Here is a tiny trained network, its code and every weight. The questions are about switching its units off for an input and a class, where a switched-off unit gives its printed mean instead of its output.

import numpy as np


def w(rows, s, z=0):
    codes = np.array(rows[::2]) - 128.0
    scale = np.full(codes.shape[1], s)
    scale[-1] = z or s
    return codes * scale


def norm(h):
    return h / np.sqrt((h * h).mean(-1, keepdims=True) + 1e-5)


def f(y):
    return np.maximum(y, 0)


def log_softmax(a):
    a = a - a.max(-1, keepdims=True)
    return a - np.log(np.exp(a).sum(-1, keepdims=True))


def net(x, mask):
    res = np.array(x, float).reshape(1, 6) / 4 @ E
    u = 0
    for l in range(2):
        y = f(norm(res) @ A[l][:, :-1].T + A[l][:, -1])
        res = res + np.where(mask[u : u + 5], y, B[l][:, -1]) @ B[l][:, :-1]
        u += 5
    return log_softmax(norm(res)[-1] @ U[:, :-1].T + U[:, -1])


A, B = {}, {}
E = w([
[130,131,129,128,127,124,128],'x0',
[127,128,130,125,128,134,128],'x1',
[130,130,129,128,128,128,128],'x2',
[109,104,228,118,143,30,166],'x3',
[158,161,134,154,246,107,99],'x4',
[59,194,137,87,115,118,71],'x5',
],0.0014)
A[0] = w([
[132,88,182,123,85,18,209,2],'0.n0',
[177,177,101,117,250,139,110,116],'0.n1',
[196,185,54,150,220,210,89,34],'0.n2',
[200,106,100,171,134,192,168,171],'0.n3',
[92,82,43,141,58,252,101,151],'0.n4',
],0.0021,0.00075)
B[0] = w([
[109,61,181,117,126,253,130,200],'0.n0',
[77,71,133,192,138,163,122,225],'0.n1',
[73,35,101,167,11,147,85,239],'0.n2',
[119,114,67,122,115,40,148,217],'0.n3',
[202,211,141,113,210,82,150,254],'0.n4',
],0.0025,0.0021)
A[1] = w([
[35,154,198,86,123,64,81,103],'1.n0',
[119,132,164,143,251,62,142,71],'1.n1',
[209,190,79,86,127,116,186,109],'1.n2',
[136,251,109,28,111,121,106,6],'1.n3',
[73,214,115,135,91,201,44,99],'1.n4',
],0.0031,0.0018)
B[1] = w([
[89,129,1,147,80,77,88,232],'1.n0',
[206,220,155,134,150,112,132,214],'1.n1',
[132,204,70,55,112,78,178,200],'1.n2',
[238,120,210,134,60,191,89,192],'1.n3',
[94,112,222,89,215,179,172,249],'1.n4',
],0.0035,0.002)
U = w([
[207,178,23,69,83,88,229,174],'0',
[133,10,228,120,67,163,218,182],'1',
[153,23,29,242,147,155,87,216],'2',
[225,128,227,187,230,78,170,2],'3',
[189,219,211,34,80,228,98,151],'4',
[2,106,123,65,18,65,74,113],'5',
[9,134,155,135,242,228,54,73],'6',
[98,249,127,157,177,21,46,93],'7',
],0.0088,0.00069)

Each question gives the input, the list of numbers given to net, and the class t.
The units are the neurons (one row each of A and B). Each row of codes is followed by its name. A weight is (code - 128) times the scale printed after its matrix; where a second scale follows, it is the last column's (A, B and U).
mask holds one flag per neuron, layer by layer. A switched-off neuron (its flag False) gives its mean, the last column of its row in B, instead of its output. The means were averaged over made-up inputs and are rounded, as every weight is.
A unit's drop is (log p(t) with every unit on - log p(t) with that unit switched off) / (log p(t) with every unit on - log p(t) with every unit switched off).
The circuit of an input: a set's keep is (log p(t) with only the set's units on - log p(t) with every unit switched off) / (log p(t) with every unit on - log p(t) with every unit switched off). Starting from all 10 units, units are removed one at a time, each time the one whose removal leaves the highest keep (on an exact tie, the one counted first), for as long as the keep stays at least 0.8.
circuit, biggest first: the units of the circuit, biggest drop first
most important unit: the unit with the biggest drop
k most important neurons: the k neurons with the biggest drops, biggest first
top k neurons in layer l: the k neurons of layer l with the biggest drops, biggest first
drop when u is switched off: that unit's drop, to one decimal
input [7,-4,-8,-2,8,0], class 2: most important unit : 0.n2
input [-4,4,-5,0,4,3], class 6: circuit, biggest first : [1.n4 0.n4]
input [-6,3,-1,-5,0,0], class 0: top 4 neurons in layer 0 : [0.n4 0.n0 0.n3 0.n1]
input [8,8,7,-2,6,-7], class 2: circuit, biggest first : [0.n2 0.n4]
input [0,5,3,-2,-6,4], class 4: circuit, biggest first : [1.n3 0.n4]
input [-6,8,5,0,-3,5], class 4: circuit, biggest first : [1.n3 0.n2]
input [7,-7,-6,-8,-7,-5], class 0: circuit, biggest first : [0.n4 1.n2]
input [3,-4,4,0,2,4], class 6: top 2 neurons in layer 0 : [0.n4 0.n3]
input [2,-8,-7,-8,-8,4], class 4: 3 most important neurons : [1.n3 1.n4 0.n4]
input [4,-5,-7,-8,-3,8], class 4: 3 most important neurons : [1.n3 0.n4 0.n1]
input [-5,-3,-8,0,4,-4], class 2: circuit, biggest first : [0.n4 1.n4]
input [-5,-4,2,0,-2,-5], class 0: circuit, biggest first : [0.n2 0.n1 1.n2]
input [-8,0,7,0,7,3], class 6: 4 most important neurons : [0.n4 0.n2 0.n1 0.n3]
input [-6,4,0,-1,8,3], class 6: circuit, biggest first : [0.n2 0.n4 1.n4]
input [6,0,-7,-7,3,2], class 6: most important unit : 1.n4
input [5,-6,-8,-3,-8,8], class 4: circuit, biggest first : [1.n3 0.n4 0.n2]
input [-1,-7,6,0,4,2], class 6: 2 most important neurons : [0.n4 0.n3]
input [-6,-3,8,0,7,-5], class 2: top 3 neurons in layer 0 : [0.n2 0.n4 0.n1]
input [-2,8,0,4,3,1], class 7: top 2 neurons in layer 1 : [1.n0 1.n4]
input [-7,3,0,-3,0,-2], class 0: most important neuron : [0.n4]
input [-5,-2,7,-2,-2,8], class 4: top 2 neurons in layer 1 : [1.n3 1.n4]
input [8,2,8,-8,-2,-5], class 0: drop when 0.n4 is switched off : 0.6
input [5,3,-7,-5,-3,-5], class 0: drop when 0.n4 is switched off : 0.1
input [-4,6,7,-6,-6,-3], class 0: drop when 0.n3 is switched off : 0.0
input [0,1,4,-7,-4,-8], class 0: drop when 1.n2 is switched off : 0.2
